Below is a small trained network, with its code and all its weights. Each question gives an input and a class and asks what happens when units are switched off, that is, made to give their printed mean instead of their output.

import numpy as np


def w(rows, s, z=0):
    codes = np.array(rows[::2]) - 128.0
    scale = np.full(codes.shape[1], s)
    scale[-1] = z or s
    return codes * scale


def f(y):
    return y / 2 * (1 + np.tanh(0.7978845608 * (y + 0.044715 * y**3)))


def log_softmax(a):
    a = a - a.max(-1, keepdims=True)
    return a - np.log(np.exp(a).sum(-1, keepdims=True))


def net(x, mask):
    res = np.array(x, float).reshape(1, 3) / 4 @ E
    y = f(res @ A[0][:, :-1].T + A[0][:, -1])
    res = res + np.where(mask, y, B[0][:, -1]) @ B[0][:, :-1]
    return log_softmax(res[-1] @ U[:, :-1].T + U[:, -1])


A, B = {}, {}
E = w([
[176,153,189,47,174,119,254,48,158,191,9],'x0',
[222,151,18,79,98,196,21,101,63,129,80],'x1',
[110,39,190,18,251,172,54,98,197,115,161],'x2',
],0.0074)
A[0] = w([
[98,76,86,169,92,91,78,177,127,97,203,117],'N1',
[94,2,158,36,193,205,87,80,151,103,186,124],'N2',
[234,173,43,85,122,243,40,88,72,117,94,111],'N3',
[170,141,133,116,109,174,76,79,57,92,97,113],'N4',
[188,149,114,59,162,108,216,66,135,144,63,124],'N5',
[102,188,62,205,62,116,200,151,89,172,153,110],'N6',
[10,159,209,143,141,36,190,161,154,72,238,107],'N7',
[63,94,192,178,169,78,209,171,143,144,147,107],'N8',
[139,92,179,57,203,125,41,94,172,90,163,98],'N9',
[139,164,94,209,62,75,178,115,61,83,82,122],'N10',
[137,93,113,163,118,131,124,111,112,148,181,247],'N11',
[183,164,212,113,124,122,219,81,183,221,54,103],'N12',
[94,136,113,193,124,155,78,186,138,27,214,113],'N13',
],0.0068,0.014)
B[0] = w([
[115,103,129,155,126,172,48,68,118,107,156,187],'N1',
[89,201,82,155,99,196,167,143,158,160,58,206],'N2',
[200,59,115,72,167,62,151,171,167,172,160,211],'N3',
[172,82,141,121,118,122,130,122,135,162,128,156],'N4',
[116,128,167,121,134,191,30,53,79,73,168,190],'N5',
[121,151,83,116,85,196,142,100,182,154,93,194],'N6',
[208,77,96,74,148,126,127,134,162,167,137,201],'N7',
[200,57,78,86,128,84,121,182,175,168,160,180],'N8',
[101,158,93,181,47,188,157,148,186,179,98,177],'N9',
[87,141,92,140,91,204,157,120,177,185,55,198],'N10',
[102,162,176,98,255,82,164,115,76,68,84,253],'N11',
[113,134,102,106,118,183,26,90,130,83,179,195],'N12',
[92,144,125,97,113,151,25,87,125,98,155,194],'N13',
],0.0096,0.013)
U = w([
[90,131,125,129,134,155,9,66,113,65,184,89],'0',
[77,183,85,181,100,173,195,135,197,186,46,93],'1',
[205,25,102,70,158,81,149,169,172,176,169,120],'2',
[85,174,179,138,212,67,220,118,56,45,100,254],'3',
[140,125,173,218,94,104,137,155,102,134,166,93],'4',
[96,115,150,177,73,85,158,155,117,127,174,88],'5',
],0.011,0.0086)

Each question gives the input, the list of numbers given to net, and the class t.
The units are the neurons (one row each of A and B). Each row of codes is followed by its name. A weight is (code - 128) times the scale printed after its matrix; where a second scale follows, it is the last column's (A, B and U).
mask holds one flag per neuron, in row order. A switched-off neuron (its flag False) gives its mean, the last column of its row in B, instead of its output. The means were averaged over made-up inputs and are rounded, as every weight is.
A unit's drop is (log p(t) with every unit on - log p(t) with that unit switched off) / (log p(t) with every unit on - log p(t) with every unit switched off).
The circuit of an input: a set's keep is (log p(t) with only the set's units on - log p(t) with every unit switched off) / (log p(t) with every unit on - log p(t) with every unit switched off). Starting from the 12 units with the biggest drops (on a tie, the unit counted first), units are removed one at a time, each time the one whose removal leaves the highest keep (on an exact tie, the one counted first), for as long as the keep stays at least 0.8.
units of the circuit, in order: the units of the circuit, biggest drop first
k most important neurons: the k neurons with the biggest drops, biggest first
drop when u is switched off: that unit's drop, to one decimal
input [8,2,-8], class 0: units of the circuit, in order	[N5]
input [8,8,0], class 0: 4 most important neurons	[N5; N12; N7; N8]
input [-7,4,-8], class 1: 4 most important neurons	[N10; N6; N5; N12]
input [7,-2,-7], class 0: 2 most important neurons	[N12; N5]
input [-7,-8,-3], class 2: 4 most important neurons	[N7; N8; N5; N12]
input [-6,7,4], class 2: 2 most important neurons	[N3; N5]
input [2,6,6], class 1: 2 most important neurons	[N2; N9]
input [-1,-4,4], class 1: 2 most important neurons	[N2; N3]
input [8,4,-8], class 0: 4 most important neurons	[N5; N12; N2; N9]
input [-3,1,-1], class 3: 2 most important neurons	[N12; N5]
input [0,6,5], class 2: 3 most important neurons	[N3; N10; N6]
input [6,-1,-4], class 0: 2 most important neurons	[N12; N5]
input [-4,-7,-4], class 2: 2 most important neurons	[N7; N8]
input [-3,6,7], class 1: units of the circuit, in order	[N2]
input [3,-1,0], class 3: 2 most important neurons	[N13; N1]
input [7,6,8], class 1: 2 most important neurons	[N2; N9]
input [-3,-1,1], class 3: 2 most important neurons	[N12; N5]
input [7,6,-5], class 0: drop when N12 is switched off	0.2
input [2,-3,0], class 3: drop when N3 is switched off	0.7
input [-4,7,-3], class 2: units of the circuit, in order	[N3]
input [8,7,3], class 0: drop when N12 is switched off	0.9
input [5,5,-1], class 0: drop when N8 is switched off	1.0
